Below are the code and all the weights of a small trained network. Each question names an input and a class and asks about switching units off, where a switched-off unit gives its printed mean instead of its output.

import numpy as np


def w(rows, s, z=0):
    codes = np.array(rows[::2]) - 128.0
    scale = np.full(codes.shape[1], s)
    scale[-1] = z or s
    return codes * scale


def norm(h):
    return h / np.sqrt((h * h).mean(-1, keepdims=True) + 1e-5)


def f(y):
    return y / 2 * (1 + np.tanh(0.7978845608 * (y + 0.044715 * y**3)))


def log_softmax(a):
    a = a - a.max(-1, keepdims=True)
    return a - np.log(np.exp(a).sum(-1, keepdims=True))


def net(x, mask):
    res = np.array(x, float).reshape(1, 2) / 4 @ E
    u = 0
    for l in range(4):
        y = f(norm(res) @ A[l][:, :-1].T + A[l][:, -1])
        res = res + np.where(mask[u : u + 5], y, B[l][:, -1]) @ B[l][:, :-1]
        u += 5
    return log_softmax(norm(res)[-1] @ U[:, :-1].T + U[:, -1])


A, B = {}, {}
E = w([
[169,244,230,68],'x0',
[238,254,144,203],'x1',
],0.0062)
A[0] = w([
[121,103,57,162,3],'L0N0',
[66,98,41,165,92],'L0N1',
[155,152,99,2,221],'L0N2',
[102,91,184,119,200],'L0N3',
[128,136,19,85,105],'L0N4',
],0.007,0.002)
B[0] = w([
[121,102,144,134,163],'L0N0',
[202,153,251,120,252],'L0N1',
[112,216,142,106,206],'L0N2',
[161,196,106,193,189],'L0N3',
[135,118,170,90,156],'L0N4',
],0.011,0.0028)
A[1] = w([
[10,92,145,104,105],'L1N0',
[80,109,104,74,2],'L1N1',
[95,163,55,142,78],'L1N2',
[92,104,192,73,181],'L1N3',
[175,74,79,139,226],'L1N4',
],0.011,0.00069)
B[1] = w([
[173,225,84,254,231],'L1N0',
[208,164,82,202,153],'L1N1',
[224,88,29,87,135],'L1N2',
[51,203,13,74,254],'L1N3',
[182,207,199,103,176],'L1N4',
],0.0063,0.004)
A[2] = w([
[182,174,138,22,226],'L2N0',
[139,188,83,52,47],'L2N1',
[158,1,161,11,15],'L2N2',
[207,205,234,154,188],'L2N3',
[24,159,146,115,6],'L2N4',
],0.0059,0.0021)
B[2] = w([
[33,12,112,2,198],'L2N0',
[223,33,227,239,152],'L2N1',
[242,123,61,242,139],'L2N2',
[65,126,62,102,253],'L2N3',
[178,66,127,129,126],'L2N4',
],0.0058,0.0054)
A[3] = w([
[184,75,179,229,143],'L3N0',
[82,100,152,87,111],'L3N1',
[186,254,81,153,58],'L3N2',
[85,160,152,27,113],'L3N3',
[114,93,204,170,253],'L3N4',
],0.0084,0.002)
B[3] = w([
[100,225,227,46,182],'L3N0',
[173,136,15,181,144],'L3N1',
[56,80,34,192,253],'L3N2',
[168,83,170,158,216],'L3N3',
[103,178,124,1,147],'L3N4',
],0.007,0.0056)
U = w([
[44,186,37,189,174],'0',
[56,198,250,50,193],'1',
[158,49,110,75,125],'2',
[115,128,207,174,2],'3',
],0.017,0.0071)

Each question gives the input, the list of numbers given to net, and the class t.
The units are the neurons (one row each of A and B). Each row of codes is followed by its name. A weight is (code - 128) times the scale printed after its matrix; where a second scale follows, it is the last column's (A, B and U).
mask holds one flag per neuron, layer by layer. A switched-off neuron (its flag False) gives its mean, the last column of its row in B, instead of its output. The means were averaged over made-up inputs and are rounded, as every weight is.
A unit's drop is (log p(t) with every unit on - log p(t) with that unit switched off) / (log p(t) with every unit on - log p(t) with every unit switched off).
The circuit of an input: a set's keep is (log p(t) with only the set's units on - log p(t) with every unit switched off) / (log p(t) with every unit on - log p(t) with every unit switched off). Starting from the 12 units with the biggest drops (on a tie, the unit counted first), units are removed one at a time, each time the one whose removal leaves the highest keep (on an exact tie, the one counted first), for as long as the keep stays at least 0.8.
circuit, biggest first: the units of the circuit, biggest drop first
most important unit: the unit with the biggest drop
k most important neurons: the k neurons with the biggest drops, biggest first
k most important neurons of layer l: the k neurons of layer l with the biggest drops, biggest first
drop of u: that unit's drop, to one decimal
input [3,2], class 2: most important unit	L1N0
input [-3,1], class 2: 2 most important neurons of layer 0	[L0N4; L0N3]
input [2,0], class 2: 2 most important neurons	[L1N0; L0N1]
input [2,-3], class 2: 3 most important neurons	[L0N3; L1N0; L2N0]
input [0,3], class 2: 2 most important neurons of layer 1	[L1N0; L1N2]
input [5,-5], class 0: 2 most important neurons	[L0N1; L3N0]
input [3,-3], class 2: 2 most important neurons of layer 2	[L2N0; L2N1]
input [-7,-5], class 1: 4 most important neurons	[L0N1; L2N3; L0N2; L2N0]
input [-8,-7], class 1: 3 most important neurons of layer 0	[L0N1; L0N2; L0N3]
input [5,6], class 0: 2 most important neurons	[L0N1; L3N2]
input [4,4], class 0: 2 most important neurons	[L0N4; L0N1]
input [-1,3], class 2: 2 most important neurons	[L1N0; L0N3]
input [-2,-3], class 2: 2 most important neurons	[L0N1; L1N3]
input [4,5], class 0: most important neuron	[L0N1]
input [6,7], class 0: 4 most important neurons	[L0N1; L3N2; L3N0; L2N3]
input [1,0], class 2: 2 most important neurons	[L1N0; L0N1]
input [3,3], class 2: 2 most important neurons of layer 1	[L1N0; L1N1]
input [6,-6], class 0: 2 most important neurons of layer 1	[L1N0; L1N1]
input [-6,-5], class 1: 2 most important neurons of layer 2	[L2N3; L2N0]
input [5,8], class 0: circuit, biggest first	[L3N2]
input [-6,-3], class 1: drop of L0N1	0.4
